Below is a small trained network, with its code and all its weights. Each question gives an input and a class and asks what happens when units are switched off, that is, made to give their printed mean instead of their output.

import numpy as np


def w(rows, s, z=0):
    codes = np.array(rows[::2]) - 128.0
    scale = np.full(codes.shape[1], s)
    scale[-1] = z or s
    return codes * scale


def f(y):
    return np.maximum(y, 0)


def log_softmax(a):
    a = a - a.max(-1, keepdims=True)
    return a - np.log(np.exp(a).sum(-1, keepdims=True))


def net(x, mask):
    res = np.array(x, float).reshape(1, 8) / 4 @ E
    y = f(res @ A[0][:, :-1].T + A[0][:, -1])
    res = res + np.where(mask, y, B[0][:, -1]) @ B[0][:, :-1]
    return log_softmax(res[-1] @ U[:, :-1].T + U[:, -1])


A, B = {}, {}
E = w([
[133,127,139,151,147,144,107,118,112,114],'x0',
[124,33,175,123,198,74,177,235,57,69],'x1',
[119,115,122,140,139,134,118,121,137,114],'x2',
[117,126,107,130,114,112,139,133,140,128],'x3',
[137,132,131,133,135,140,131,140,141,131],'x4',
[33,113,43,167,188,225,177,137,53,213],'x5',
[189,165,16,42,167,184,200,101,101,8],'x6',
[149,141,143,110,124,136,121,137,106,146],'x7',
],0.011)
A[0] = w([
[188,179,22,71,151,205,192,63,94,27,3],'N0',
[48,129,103,146,112,202,146,103,74,154,82],'N1',
[88,131,68,129,196,140,143,123,84,198,105],'N2',
[169,167,190,122,106,82,94,98,197,77,101],'N3',
[113,65,98,100,174,155,95,169,106,122,20],'N4',
[119,195,73,146,122,154,100,63,155,184,116],'N5',
[97,78,148,130,168,101,163,201,83,107,145],'N6',
[136,46,152,141,168,77,174,216,53,110,169],'N7',
[157,198,102,115,112,118,121,92,157,182,128],'N8',
[42,116,78,112,141,216,133,120,111,216,116],'N9',
[88,120,97,131,174,152,171,125,129,194,90],'N10',
[128,206,90,170,142,160,112,9,182,183,189],'N11',
[186,135,209,119,104,72,140,59,166,84,84],'N12',
[192,142,133,113,81,81,49,135,182,85,34],'N13',
[116,107,149,157,156,121,80,149,170,202,30],'N14',
[97,146,137,129,133,130,92,133,157,186,89],'N15',
[76,134,87,164,130,171,136,124,90,174,140],'N16',
[47,92,212,187,71,109,73,144,140,220,47],'N17',
[130,68,127,113,192,104,153,222,96,132,174],'N18',
[61,106,90,152,136,215,158,145,84,195,98],'N19',
[93,176,93,120,122,204,81,41,188,189,159],'N20',
[128,224,121,132,105,145,84,75,173,124,127],'N21',
],0.012,0.0046)
B[0] = w([
[189,212,36,243,218,115,221,48,194,248,251],'N0',
[140,99,68,97,149,130,75,166,155,129,191],'N1',
[147,82,83,52,129,130,72,107,177,131,195],'N2',
[203,56,105,125,115,42,53,191,173,39,215],'N3',
[131,120,143,192,72,144,145,155,137,125,160],'N4',
[73,125,213,207,51,178,187,137,43,88,202],'N5',
[70,124,202,138,55,194,182,156,50,135,200],'N6',
[82,93,233,138,46,139,198,110,48,72,224],'N7',
[55,95,141,165,95,187,155,161,85,84,185],'N8',
[140,58,62,51,153,102,60,220,187,122,216],'N9',
[160,152,98,75,110,149,96,139,131,142,181],'N10',
[68,117,238,168,65,155,160,168,49,56,228],'N11',
[176,110,79,37,140,186,32,155,174,133,208],'N12',
[165,73,98,65,118,106,61,184,188,82,206],'N13',
[157,163,123,144,176,113,154,44,165,187,175],'N14',
[145,144,113,199,147,81,145,76,131,169,167],'N15',
[129,62,107,141,127,90,50,179,186,79,191],'N16',
[174,255,55,205,223,91,203,14,194,228,233],'N17',
[60,80,167,161,100,146,224,149,56,121,205],'N18',
[134,69,40,52,161,129,49,218,214,103,213],'N19',
[64,131,211,187,47,153,188,135,37,82,224],'N20',
[67,131,192,157,105,153,169,134,109,93,203],'N21',
],0.0097,0.024)
U = w([
[48,89,243,137,34,152,198,178,36,73,138],'0',
[190,35,75,28,137,88,15,254,233,41,220],'1',
[155,228,63,216,222,97,240,39,212,237,3],'2',
],0.0093,0.0054)

Each question gives the input, the list of numbers given to net, and the class t.
The units are the neurons (one row each of A and B). Each row of codes is followed by its name. A weight is (code - 128) times the scale printed after its matrix; where a second scale follows, it is the last column's (A, B and U).
mask holds one flag per neuron, in row order. A switched-off neuron (its flag False) gives its mean, the last column of its row in B, instead of its output. The means were averaged over made-up inputs and are rounded, as every weight is.
A unit's drop is (log p(t) with every unit on - log p(t) with that unit switched off) / (log p(t) with every unit on - log p(t) with every unit switched off).
The circuit of an input: a set's keep is (log p(t) with only the set's units on - log p(t) with every unit switched off) / (log p(t) with every unit on - log p(t) with every unit switched off). Starting from the 12 units with the biggest drops (on a tie, the unit counted first), units are removed one at a time, each time the one whose removal leaves the highest keep (on an exact tie, the one counted first), for as long as the keep stays at least 0.8.
circuit, biggest first: the units of the circuit, biggest drop first
unit that matters most: the unit with the biggest drop
top k neurons: the k neurons with the biggest drops, biggest first
drop of u: that unit's drop, to one decimal
input [-4,-5,-5,-6,1,6,6,6], class 1: unit that matters most => N9
input [4,5,-6,-1,4,2,6,-4], class 2: top 3 neurons => (N0; N11; N20)
input [-8,5,4,-8,-7,0,6,5], class 2: top 2 neurons => (N0; N11)
input [1,1,2,-6,5,1,2,6], class 2: top 3 neurons => (N11; N20; N5)
input [-2,-7,3,1,2,8,5,6], class 1: top 3 neurons => (N9; N19; N1)
input [-4,2,-8,-3,0,-3,2,0], class 1: top 2 neurons => (N20; N11)
input [3,4,4,8,8,4,-5,-3], class 2: top 4 neurons => (N17; N11; N3; N20)
input [-5,6,-7,2,-7,6,7,-4], class 2: top 3 neurons => (N0; N11; N20)
input [4,3,-5,1,-2,7,-8,5], class 2: top 2 neurons => (N17; N14)
input [3,6,5,-4,6,7,0,8], class 1: top 2 neurons => (N19; N9)
input [-2,-6,-3,-2,6,7,2,7], class 1: top 2 neurons => (N9; N19)
input [6,4,-3,0,-1,-2,-7,4], class 2: drop of N17 => 0.8
input [-3,5,-7,7,-1,7,-3,5], class 1: drop of N19 => 0.2
input [-6,3,1,-2,1,5,8,-6], class 2: circuit, biggest first => (N0)
input [7,6,1,4,-2,7,2,5], class 1: drop of N19 => 1.6
